cols: F B Z T W
j469: [30.6 -24.2 -13.0 -24.2 80.7]
j415: [19.8 -22.4 60.5 -22.4 -39.5]
j952: [-12.1 48.4 -40.5 48.4 -9.1]
j662: [-50.5 66.0 60.3 66.0 46.4]
j67: [-55.2 54.6 -70.2 54.6 -57.4]
j8: [0.7 48.7 -42.9 48.7 26.4]
j592: [26.1 -19.8 -14.6 -19.8 9.3]
down: [-39.5 -9.1 46.4] | W
asked: [-50.5 66.0 60.3 66.0 46.4] | j662
down: [19.8 -12.1 -50.5 -55.2 0.7] | F
down: [-50.5 -55.2 0.7 26.1] | F
down: [19.8 -12.1] | F
down: [30.6 19.8 -12.1] | F

cols: K J G S V
j121: [-47.1 -26.4 -31.1 32.6 -58.8]
j928: [-13.6 -32.5 -14.2 25.4 -11.3]
j735: [10.4 -32.5 -14.2 25.4 -11.3]
j284: [-67.8 -1.0 -37.6 16.9 -74.9]
down: [-32.5 -32.5] | J
down: [-26.4 -32.5 -32.5] | J
down: [-32.5 -32.5 -1.0] | J
down: [-32.5 -1.0] | J
down: [-14.2 -14.2 -37.6] | G
down: [-14.2 -37.6] | G

cols: H R Y P Q
j882: [67.0 14.5 -16.2 3.6 45.0]
j779: [33.2 -31.0 -15.7 5.8 79.7]
j749: [8.7 -15.1 -2.0 37.5 23.7]
j522: [25.7 -17.5 -10.1 -7.2 22.7]
j864: [15.0 77.7 -36.9 -2.3 13.9]
j413: [20.7 -9.8 -28.6 -11.4 35.7]
j698: [-8.1 24.6 4.2 -2.4 -15.5]
down: [-31.0 -15.1 -17.5] | R
down: [5.8 37.5 -7.2 -2.3 -11.4 -2.4] | P
down: [45.0 79.7 23.7] | Q
down: [33.2 8.7] | H
down: [3.6 5.8 37.5 -7.2] | P

cols: M X L N D C A
j700: [14.7 -4.2 4.9 -56.5 -10.5 6.8 -31.6]
j263: [23.5 1.6 1.1 15.4 19.4 4.3 -21.1]
j710: [23.5 1.6 1.1 15.4 6.9 20.0 -34.8]
down: [19.4 6.9] | D
down: [23.5 23.5] | M
down: [-56.5 15.4] | N
down: [1.6 1.6] | X
down: [14.7 23.5] | M

cols: dit niz kan Sopel rovid malet kazes
j596: [-83.3 -46.0 31.1 -11.9 -28.0 73.8 7.6]
j340: [-41.4 -46.0 31.1 -11.9 -28.0 73.8 7.6]
j645: [0.2 -21.4 -41.2 -2.0 42.9 18.6 -13.1]
j152: [-35.2 29.8 24.6 -57.8 -56.5 -2.7 -15.8]
j708: [17.5 -38.9 54.4 -51.0 -51.7 20.0 24.6]
down: [-21.4 29.8 -38.9] | niz
down: [-83.3 -41.4] | dit
down: [-83.3 -41.4 0.2] | dit
down: [42.9 -56.5 -51.7] | rovid
down: [31.1 -41.2 24.6] | kan
down: [-28.0 -28.0 42.9 -56.5] | rovid
down: [7.6 7.6 -13.1] | kazes

cols: zem vuzi Mon zezez
j397: [-10.1 -38.9 23.1 1.5]
j370: [-10.1 77.3 10.2 1.5]
j48: [-10.1 -5.6 13.5 21.1]
j769: [-10.1 -7.9 23.1 1.5]
j947: [-1.7 -6.5 -5.1 1.5]
j811: [-10.1 -6.5 23.1 1.5]
down: [13.5 23.1 -5.1] | Mon
down: [1.5 1.5 21.1] | zezez
down: [77.3 -5.6 -7.9 -6.5 -6.5] | vuzi
down: [77.3 -5.6 -7.9] | vuzi
down: [1.5 21.1 1.5 1.5] | zezez
down: [77.3 -5.6] | vuzi

cols: vaban vab mamut famon nisib gibom
j563: [-25.6 -21.8 50.6 16.1 -33.9 -44.4]
j612: [51.1 40.2 51.4 0.7 -15.7 -51.9]
j649: [-44.9 -37.7 5.8 51.3 -60.9 -13.7]
j619: [-53.7 -47.1 -9.4 37.6 -38.8 8.7]
j111: [51.1 40.2 51.4 0.7 -40.6 -21.7]
j730: [59.0 47.3 -4.1 33.0 -48.2 -10.7]
j85: [-12.9 -12.1 -69.4 44.0 -44.4 55.9]
j307: [56.0 44.3 38.1 -7.5 -15.4 -44.1]
down: [-9.4 51.4 -4.1 -69.4 38.1] | mamut
down: [-44.9 -53.7] | vaban
down: [51.3 37.6 0.7 33.0] | famon
down: [-37.7 -47.1 40.2 47.3 -12.1 44.3] | vab
down: [0.7 51.3 37.6 0.7] | famon

cols: Vamer daka Vizuz Nakan liga Zer
j957: [16.5 6.4 18.1 18.7 22.3 68.6]
j609: [15.9 15.2 -15.0 -43.0 21.0 1.1]
j242: [16.5 6.4 18.1 -11.8 22.3 68.6]
j63: [29.7 4.9 48.5 -22.6 44.8 27.2]
j9: [10.6 23.5 -17.3 -13.9 14.6 -2.1]
j350: [46.1 16.1 61.1 -19.1 56.8 43.9]
down: [68.6 1.1] | Zer
down: [68.6 27.2 -2.1 43.9] | Zer
down: [15.9 16.5 29.7 10.6 46.1] | Vamer
down: [-15.0 18.1] | Vizuz

cols: zoku suga Rizes pugek labig sof zud
j200: [-91.0 69.9 -90.8 60.1 -27.2 47.4 45.5]
j319: [-57.5 10.8 -66.8 -32.6 -52.7 31.8 44.5]
j902: [-70.4 69.9 -90.8 60.1 -27.2 47.4 45.5]
j59: [-87.5 69.9 -90.8 60.1 -27.2 47.4 45.5]
j689: [-72.7 30.3 -55.4 -42.8 -20.5 -6.8 -35.2]
down: [-90.8 -90.8] | Rizes
down: [-90.8 -55.4] | Rizes
down: [-91.0 -57.5 -70.4] | zoku
down: [45.5 45.5] | zud
down: [-27.2 -27.2] | labig

cols: falet libi tuti kune faz
j502: [38.8 66.4 4.2 -13.4 -7.6]
j753: [-69.4 -74.4 6.7 -27.1 2.2]
j40: [38.8 66.4 4.2 -13.4 1.5]
j119: [19.8 59.4 24.2 -70.3 -0.8]
j216: [38.8 66.4 4.2 -13.4 -20.2]
down: [24.2 4.2] | tuti
down: [66.4 -74.4] | libi
down: [38.8 -69.4 38.8] | falet
down: [-74.4 66.4 59.4] | libi
down: [-69.4 38.8 19.8 38.8] | falet

cols: Dif mil zabo Sisa
j354: [11.1 20.0 13.1 2.4]
j330: [-7.1 44.6 -37.0 -3.6]
j842: [53.3 -22.7 -28.0 42.1]
j417: [13.2 74.0 -1.6 2.6]
j14: [-73.3 50.5 1.8 -59.7]
j840: [-29.5 -17.9 59.0 -33.6]
down: [-73.3 -29.5] | Dif
down: [2.6 -59.7 -33.6] | Sisa

cols: nug pib lemu ded
j225: [-29.5 11.5 8.8 -22.0]
j36: [-48.9 9.6 28.1 -27.7]
j837: [-3.4 -19.7 -12.4 -9.4]
j218: [-10.0 -50.8 36.8 -59.4]
j879: [-19.6 0.9 -24.8 18.5]
j852: [-15.1 -90.5 -25.1 -39.1]
j402: [-10.0 -50.8 -54.3 -19.6]
j470: [30.5 7.5 33.0 45.3]
j501: [45.4 33.3 -27.2 8.9]
down: [-3.4 -10.0 -19.6] | nug
down: [11.5 9.6 -19.7 -50.8 0.9 -90.5] | pib
down: [11.5 9.6 -19.7] | pib

cols: mig kog moke Sar
j388: [-11.8 -37.9 -22.6 29.7]
j96: [79.7 -27.1 -9.2 -39.4]
j938: [-46.2 -12.9 -11.2 31.1]
down: [29.7 -39.4] | Sar
down: [-9.2 -11.2] | moke
down: [-11.8 79.7] | mig

cols: Fazon vabeb Dosim zugek zene sifig pubu pemi Rela vudap
j855: [28.6 8.5 33.1 41.9 16.1 -67.6 28.0 37.8 -23.0 26.5]
j883: [38.8 9.1 62.8 15.2 -61.4 -69.9 29.2 -14.6 -23.3 22.4]
j135: [39.2 -51.1 -41.5 20.5 -39.8 34.8 47.2 -45.2 18.2 -10.8]
j314: [-37.3 -2.3 -9.9 -14.3 44.3 -29.5 -7.8 34.9 17.7 -19.6]
down: [-23.0 -23.3 18.2] | Rela
down: [-41.5 -9.9] | Dosim

cols: Tez toleg lur til
j101: [-71.8 -87.0 69.4 -53.6]
j878: [-52.1 -59.5 -44.2 -13.6]
j485: [-71.8 -88.3 46.7 29.9]
down: [-44.2 46.7] | lur
down: [-53.6 -13.6] | til
down: [-52.1 -71.8] | Tez
down: [69.4 -44.2] | lur
down: [-87.0 -59.5] | toleg

cols: Nomu debiv bek nal vupo gepur rivo gofe Sav
j414: [0.0 22.4 1.9 82.7 2.4 29.3 46.8 -2.2 0.8]
j279: [3.7 -14.1 3.4 0.3 -1.6 -0.5 46.8 4.4 0.6]
j29: [-3.3 -33.6 2.2 4.3 -8.8 6.1 46.8 0.1 -1.1]
j373: [-3.3 -33.6 2.2 4.3 -8.8 6.1 46.8 8.2 -1.1]
j503: [-11.6 5.1 17.4 -18.1 -16.5 15.1 46.8 -4.1 6.4]
j770: [-11.6 5.1 17.4 -18.1 -16.5 15.1 46.8 -4.1 4.6]
j309: [-3.4 11.9 18.9 -11.9 3.9 24.8 46.8 -6.1 7.7]
down: [0.8 0.6] | Sav
down: [4.3 -18.1] | nal
down: [29.3 -0.5 6.1 6.1 15.1] | gepur
down: [29.3 -0.5 6.1] | gepur
down: [-8.8 -16.5 -16.5 3.9] | vupo
down: [-0.5 6.1 6.1 15.1 15.1] | gepur

cols: Fikop kubis vas Nis Nedul dadol dasal Maba meka
j986: [66.0 -65.7 -58.0 56.5 2.3 79.0 23.8 -26.4 21.7]
j213: [66.0 -65.7 -58.0 56.5 2.3 -93.1 73.8 -14.0 -21.1]
j401: [66.0 -65.7 -58.0 56.5 62.2 79.0 23.8 -26.4 21.7]
j158: [28.7 9.1 63.5 56.4 -92.7 -34.1 -42.7 7.7 -58.5]
asked: [66.0 -65.7 -58.0 56.5 62.2 79.0 23.8 -26.4 21.7] | j401
down: [23.8 -42.7] | dasal
down: [73.8 23.8] | dasal
down: [62.2 -92.7] | Nedul

cols: Sido Turab veke Vufu vufa fimo
j206: [12.2 60.5 25.3 -4.9 -91.0 -47.2]
j556: [-74.0 60.7 -29.4 15.3 -91.0 8.1]
j434: [-40.7 -93.5 -17.8 53.7 -91.0 55.1]
down: [15.3 53.7] | Vufu
down: [60.5 60.7] | Turab
down: [25.3 -29.4] | veke
down: [12.2 -74.0] | Sido

cols: Soraf vap Sufa pimab
j475: [-81.5 5.3 51.4 52.8]
j715: [95.0 -11.1 -57.3 -55.1]
j399: [-37.1 75.3 -14.5 62.2]
j46: [39.2 -66.0 8.4 58.6]
j756: [-52.1 79.8 -6.9 -67.3]
j752: [-37.1 75.3 -14.5 52.2]
j793: [-37.1 75.3 -14.5 -72.4]
j21: [78.7 -6.8 -48.7 -48.9]
j274: [81.3 -10.1 -48.8 -46.4]
j116: [39.9 -72.6 11.3 66.8]
down: [51.4 -57.3 -14.5 8.4 -6.9 -14.5 -14.5] | Sufa
down: [95.0 -37.1 39.2 -52.1 -37.1 -37.1] | Soraf
down: [-66.0 79.8] | vap
down: [52.2 -72.4 -48.9] | pimab
down: [-67.3 52.2 -72.4 -48.9] | pimab
down: [51.4 -57.3] | Sufa

cols: Gilin tusi kib Rom lotos ziton kupe begu lir
j594: [0.5 3.3 -1.9 16.8 86.2 -17.9 -10.2 -7.1 -2.1]
j620: [0.7 6.9 25.1 -12.3 -6.0 -58.9 -16.7 -16.2 1.6]
j488: [12.1 7.6 -5.0 4.8 7.9 -49.3 5.6 18.5 5.5]
j126: [-4.6 20.0 16.7 -6.5 14.8 -50.0 -0.8 -22.6 -0.7]
j666: [-0.2 28.8 22.0 9.4 53.0 -9.8 -10.5 -6.6 1.1]
down: [7.6 20.0 28.8] | tusi
down: [5.5 -0.7 1.1] | lir
down: [7.9 14.8] | lotos
down: [-12.3 4.8] | Rom
down: [-49.3 -50.0 -9.8] | ziton
down: [0.7 12.1 -4.6] | Gilin

cols: Tiso fomiz satok fosa Ruz luro Tuzep Biguv
j944: [-14.9 -64.6 23.3 -8.9 61.1 -46.8 -14.4 26.2]
j916: [17.1 3.0 -27.3 16.5 53.4 -42.2 -17.4 17.6]
j352: [43.2 81.5 -30.1 9.7 -56.1 -37.3 51.1 -12.8]
j814: [-25.6 -64.6 23.3 -8.9 61.1 44.9 -25.7 11.1]
j585: [-25.6 -64.6 23.3 -8.9 61.1 44.9 74.4 3.3]
j945: [-14.9 -64.6 23.3 -8.9 61.1 44.9 -25.7 11.1]
down: [-64.6 -64.6 -64.6] | fomiz
down: [-14.9 17.1 43.2 -25.6] | Tiso
down: [23.3 -27.3] | satok
asked: [17.1 3.0 -27.3 16.5 53.4 -42.2 -17.4 17.6] | j916
down: [-17.4 51.1 -25.7 74.4] | Tuzep

cols: Risif numi sufus pipu Kipof kupo Buge gika niro
j565: [0.2 -51.4 -14.0 3.9 25.8 -13.6 -11.5 15.1 77.5]
j437: [0.2 -51.4 -14.0 3.9 25.8 -13.6 -11.5 15.1 -16.9]
j648: [32.0 -8.3 -17.8 -17.4 -73.4 20.9 4.4 41.3 -30.7]
down: [25.8 25.8] | Kipof
down: [0.2 0.2] | Risif
down: [-11.5 4.4] | Buge
down: [0.2 32.0] | Risif
down: [-51.4 -8.3] | numi
down: [-14.0 -17.8] | sufus
down: [-51.4 -51.4] | numi

cols: gelav lin vib godi
j962: [7.4 -29.6 -1.1 -2.0]
j110: [-31.5 -63.6 -42.0 -30.2]
j966: [97.3 -49.3 25.2 -5.8]
j240: [-43.8 -42.8 -5.6 -23.9]
j995: [-80.5 67.3 -16.9 16.3]
j138: [97.3 -49.3 -5.6 -23.9]
j699: [2.6 -4.5 -8.2 -34.3]
j38: [97.3 -49.3 4.1 -9.5]
j507: [83.8 -1.9 27.1 -15.3]
down: [-5.6 -8.2] | vib
down: [2.6 97.3 83.8] | gelav
down: [97.3 83.8] | gelav
down: [-80.5 97.3] | gelav
down: [2.6 97.3] | gelav
down: [-63.6 -49.3 -42.8] | lin

